Below are the code and all the weights of a small trained network. Each question names an input and a class and asks about switching units off, where a switched-off unit gives its printed mean instead of its output.

import numpy as np


def w(rows, s, z=0):
    codes = np.array(rows[::2]) - 128.0
    scale = np.full(codes.shape[1], s)
    scale[-1] = z or s
    return codes * scale


def norm(h):
    return h / np.sqrt((h * h).mean(-1, keepdims=True) + 1e-5)


def f(y):
    return y / 2 * (1 + np.tanh(0.7978845608 * (y + 0.044715 * y**3)))


def log_softmax(a):
    a = a - a.max(-1, keepdims=True)
    return a - np.log(np.exp(a).sum(-1, keepdims=True))


def net(x, mask):
    res = np.array(x, float).reshape(1, 7) / 4 @ E
    u = 0
    for l in range(2):
        y = f(norm(res) @ A[l][:, :-1].T + A[l][:, -1])
        res = res + np.where(mask[u : u + 13], y, B[l][:, -1]) @ B[l][:, :-1]
        u += 13
    return log_softmax(norm(res)[-1] @ U[:, :-1].T + U[:, -1])


A, B = {}, {}
E = w([
[55,102,146,152,211,180,254,81,112],'x0',
[129,132,130,126,123,131,131,124,129],'x1',
[61,198,147,67,180,137,70,116,134],'x2',
[126,125,131,129,127,128,126,128,127],'x3',
[134,126,138,164,144,100,93,73,186],'x4',
[131,131,131,128,129,130,130,128,129],'x5',
[130,129,131,126,125,129,130,123,127],'x6',
],0.001)
A[0] = w([
[227,77,103,164,20,104,94,190,160,112],'0.n0',
[135,189,111,117,113,64,36,115,188,91],'0.n1',
[143,79,97,155,130,167,227,144,76,125],'0.n2',
[157,71,82,196,140,122,169,67,122,86],'0.n3',
[133,196,112,44,112,76,29,165,102,68],'0.n4',
[140,80,155,139,145,134,188,182,75,173],'0.n5',
[82,157,195,93,137,97,165,75,167,179],'0.n6',
[99,143,164,117,184,169,114,98,96,169],'0.n7',
[112,193,119,142,121,65,78,106,172,117],'0.n8',
[128,118,114,90,123,126,126,193,72,220],'0.n9',
[233,68,123,172,2,75,86,186,136,86],'0.n10',
[148,119,95,149,106,134,100,130,172,2],'0.n11',
[131,159,154,136,101,144,149,100,145,145],'0.n12',
],0.0021,0.00085)
B[0] = w([
[51,205,113,102,227,115,165,86,84,234],'0.n0',
[189,19,160,108,169,214,133,104,153,188],'0.n1',
[229,52,95,143,109,185,4,180,104,176],'0.n2',
[118,151,199,182,39,127,106,189,200,159],'0.n3',
[120,48,239,211,29,206,224,192,184,194],'0.n4',
[184,118,103,103,84,202,99,101,89,158],'0.n5',
[147,140,75,148,139,126,45,144,68,164],'0.n6',
[155,186,85,58,125,99,122,141,141,158],'0.n7',
[178,34,139,76,163,188,59,138,135,159],'0.n8',
[117,151,136,85,89,148,193,166,101,157],'0.n9',
[20,222,74,47,215,117,116,81,98,252],'0.n10',
[88,110,146,153,188,183,146,104,177,112],'0.n11',
[137,118,123,146,131,99,79,144,96,134],'0.n12',
],0.0015,0.0017)
A[1] = w([
[182,78,163,129,79,126,96,58,153,161],'1.n0',
[72,198,175,105,144,53,104,116,180,154],'1.n1',
[111,135,117,115,202,88,107,83,151,3],'1.n2',
[155,121,103,204,89,145,141,112,112,184],'1.n3',
[106,136,155,134,149,83,89,83,207,96],'1.n4',
[85,177,96,94,145,112,215,127,67,119],'1.n5',
[168,32,135,126,62,175,158,209,70,117],'1.n6',
[98,137,144,103,211,165,119,125,95,146],'1.n7',
[164,76,183,238,106,78,164,89,204,112],'1.n8',
[61,82,142,96,159,164,158,113,122,74],'1.n9',
[112,164,155,69,78,146,106,213,104,187],'1.n10',
[116,154,80,184,221,36,113,2,151,160],'1.n11',
[138,175,83,74,140,94,168,130,41,98],'1.n12',
],0.0026,0.00059)
B[1] = w([
[107,131,92,104,184,123,115,163,72,145],'1.n0',
[170,85,137,181,131,150,170,129,82,180],'1.n1',
[176,165,136,162,120,94,141,102,118,162],'1.n2',
[117,97,172,137,138,162,178,179,132,144],'1.n3',
[169,110,111,135,198,131,131,100,77,168],'1.n4',
[143,109,120,113,137,111,17,147,104,190],'1.n5',
[159,147,154,173,163,98,151,70,147,181],'1.n6',
[140,144,70,91,61,82,110,132,130,190],'1.n7',
[34,169,129,3,47,132,44,193,132,163],'1.n8',
[162,149,126,151,88,87,95,173,141,153],'1.n9',
[45,124,116,157,84,100,176,132,173,180],'1.n10',
[126,152,155,168,71,94,221,119,191,255],'1.n11',
[111,130,94,105,168,135,45,156,97,180],'1.n12',
],0.0024,0.002)
U = w([
[76,188,17,71,133,98,3,173,31,161],'0',
[25,121,209,107,23,168,186,205,209,198],'1',
[207,204,110,207,155,28,210,22,171,180],'2',
[201,45,210,51,225,183,15,78,192,41],'3',
[229,39,130,235,179,241,185,172,38,7],'4',
],0.0067,0.0013)

Each question gives the input, the list of numbers given to net, and the class t.
The units are the neurons (one row each of A and B). Each row of codes is followed by its name. A weight is (code - 128) times the scale printed after its matrix; where a second scale follows, it is the last column's (A, B and U).
mask holds one flag per neuron, layer by layer. A switched-off neuron (its flag False) gives its mean, the last column of its row in B, instead of its output. The means were averaged over made-up inputs and are rounded, as every weight is.
A unit's drop is (log p(t) with every unit on - log p(t) with that unit switched off) / (log p(t) with every unit on - log p(t) with every unit switched off).
The circuit of an input: a set's keep is (log p(t) with only the set's units on - log p(t) with every unit switched off) / (log p(t) with every unit on - log p(t) with every unit switched off). Starting from the 12 units with the biggest drops (on a tie, the unit counted first), units are removed one at a time, each time the one whose removal leaves the highest keep (on an exact tie, the one counted first), for as long as the keep stays at least 0.8.
circuit, biggest first: the units of the circuit, biggest drop first
most important unit: the unit with the biggest drop
top k neurons: the k neurons with the biggest drops, biggest first
k most important neurons of layer l: the k neurons of layer l with the biggest drops, biggest first
drop of u: that unit's drop, to one decimal
input [8,-3,7,-5,0,-1,-4], class 0: circuit, biggest first : (1.n5; 1.n7; 0.n6)
input [-7,-7,3,4,1,-2,-3], class 3: most important unit : 0.n1
input [0,-6,7,-8,5,-2,0], class 3: 2 most important neurons of layer 1 : (1.n6; 1.n10)
input [-1,6,-7,5,-8,4,8], class 0: circuit, biggest first : (0.n10; 0.n4; 1.n12)
input [-8,-4,-1,-4,1,-5,4], class 2: 4 most important neurons of layer 0 : (0.n10; 0.n0; 0.n2; 0.n5)
input [3,4,5,-1,1,7,0], class 2: 2 most important neurons of layer 0 : (0.n10; 0.n9)
input [-6,-6,2,-8,5,-6,0], class 3: top 2 neurons : (0.n1; 0.n4)
input [-7,6,-1,-8,6,5,4], class 2: top 3 neurons : (0.n10; 0.n0; 0.n2)
input [8,5,1,1,-2,-7,-4], class 0: top 2 neurons : (0.n4; 0.n1)
input [0,-6,7,1,2,4,-1], class 3: 3 most important neurons of layer 0 : (0.n0; 0.n8; 0.n1)
input [1,8,-2,2,3,5,-3], class 1: top 3 neurons : (1.n8; 0.n3; 0.n10)
input [-6,3,3,2,-1,1,6], class 1: top 2 neurons : (0.n4; 1.n10)
input [0,1,-7,3,-1,6,8], class 0: top 2 neurons : (0.n10; 0.n0)
input [-2,-3,5,-7,-5,4,-1], class 1: circuit, biggest first : (0.n4)
input [-7,4,-3,-2,5,5,1], class 2: top 2 neurons : (0.n10; 0.n0)
input [-4,-6,2,3,5,1,2], class 3: top 2 neurons : (0.n1; 0.n4)
input [-2,8,1,0,-7,-7,-4], class 1: top 2 neurons : (0.n4; 1.n10)
input [1,-2,4,2,2,1,3], class 2: top 2 neurons : (0.n2; 0.n3)
input [-5,7,0,-6,1,6,2], class 2: top 3 neurons : (0.n10; 0.n0; 1.n8)
input [5,-2,8,-7,7,-3,-1], class 2: most important unit : 1.n11
input [6,6,6,7,1,6,-8], class 2: top 3 neurons : (1.n8; 1.n11; 0.n10)
input [0,2,7,-7,-2,-1,4], class 1: 3 most important neurons of layer 0 : (0.n4; 0.n10; 0.n0)
input [-4,1,5,-3,-2,-1,3], class 1: drop of 0.n4 : 1.0
